Below is a small trained network, with its code and all its weights. Each question gives an input and a class and asks what happens when units are switched off, that is, made to give their printed mean instead of their output.

import numpy as np


def w(rows, s, z=0):
    codes = np.array(rows[::2]) - 128.0
    scale = np.full(codes.shape[1], s)
    scale[-1] = z or s
    return codes * scale


def f(y):
    return y / 2 * (1 + np.tanh(0.7978845608 * (y + 0.044715 * y**3)))


def log_softmax(a):
    a = a - a.max(-1, keepdims=True)
    return a - np.log(np.exp(a).sum(-1, keepdims=True))


def net(x, mask):
    res = np.array(x, float).reshape(1, 2) / 4 @ E
    y = f(res @ A[0][:, :-1].T + A[0][:, -1])
    res = res + np.where(mask, y, B[0][:, -1]) @ B[0][:, :-1]
    return log_softmax(res[-1] @ U[:, :-1].T + U[:, -1])


A, B = {}, {}
E = w([
[43,70,186,46,70,69],'x0',
[103,152,3,97,120,198],'x1',
],0.013)
A[0] = w([
[57,167,133,18,91,89,144],'N0',
[239,110,81,132,190,118,206],'N1',
[156,172,120,189,155,182,35],'N2',
[112,154,23,79,67,196,87],'N3',
[50,213,45,100,98,161,217],'N4',
[205,204,97,254,235,167,200],'N5',
[38,134,36,125,156,144,215],'N6',
[79,111,172,86,63,140,2],'N7',
[115,138,250,108,143,6,251],'N8',
[48,106,87,79,80,53,28],'N9',
[113,107,99,42,68,34,252],'N10',
[35,89,193,83,96,186,92],'N11',
[161,121,206,243,134,54,98],'N12',
[165,126,211,188,133,52,187],'N13',
],0.007,0.0035)
B[0] = w([
[195,204,200,144,160,140,190],'N0',
[144,204,216,130,62,160,183],'N1',
[200,207,132,88,98,62,164],'N2',
[174,113,144,117,232,85,191],'N3',
[135,54,102,197,211,167,197],'N4',
[167,151,238,123,129,139,247],'N5',
[102,92,79,152,212,162,186],'N6',
[218,161,118,90,97,54,158],'N7',
[152,124,117,189,158,195,225],'N8',
[231,195,172,106,106,46,174],'N9',
[206,125,200,181,141,228,199],'N10',
[188,201,175,90,161,108,176],'N11',
[144,2,78,123,193,83,189],'N12',
[107,107,77,195,251,115,194],'N13',
],0.0067,0.014)
U = w([
[237,208,176,122,122,115,88],'0',
[176,70,93,156,226,119,73],'1',
[100,126,177,159,139,191,254],'2',
[108,117,75,96,45,97,72],'3',
[60,130,145,124,2,99,58],'4',
[148,141,71,81,35,54,76],'5',
],0.0088,0.0065)

Each question gives the input, the list of numbers given to net, and the class t.
The units are the neurons (one row each of A and B). Each row of codes is followed by its name. A weight is (code - 128) times the scale printed after its matrix; where a second scale follows, it is the last column's (A, B and U).
mask holds one flag per neuron, in row order. A switched-off neuron (its flag False) gives its mean, the last column of its row in B, instead of its output. The means were averaged over made-up inputs and are rounded, as every weight is.
A unit's drop is (log p(t) with every unit on - log p(t) with that unit switched off) / (log p(t) with every unit on - log p(t) with every unit switched off).
The circuit of an input: a set's keep is (log p(t) with only the set's units on - log p(t) with every unit switched off) / (log p(t) with every unit on - log p(t) with every unit switched off). Starting from the 12 units with the biggest drops (on a tie, the unit counted first), units are removed one at a time, each time the one whose removal leaves the highest keep (on an exact tie, the one counted first), for as long as the keep stays at least 0.8.
circuit, biggest first: the units of the circuit, biggest drop first
unit that matters most: the unit with the biggest drop
top k neurons: the k neurons with the biggest drops, biggest first
drop of u: that unit's drop, to one decimal
input [-4,-8], class 1: unit that matters most : N12
input [5,3], class 0: circuit, biggest first : (N9; N0)
input [-2,-1], class 2: circuit, biggest first : (N9; N7; N3)
input [0,2], class 2: top 2 neurons : (N12; N13)
input [-3,2], class 2: circuit, biggest first : (N9; N7; N12)
input [-8,7], class 0: top 3 neurons : (N5; N1; N2)
input [-2,-3], class 2: circuit, biggest first : (N3; N9; N7)
input [-1,-2], class 2: circuit, biggest first : (N3; N9; N7)
input [8,8], class 0: top 3 neurons : (N9; N0; N11)
input [-3,1], class 2: drop of N3 : 0.1
input [-4,-6], class 1: drop of N13 : 0.3
input [2,-4], class 1: drop of N13 : 0.2
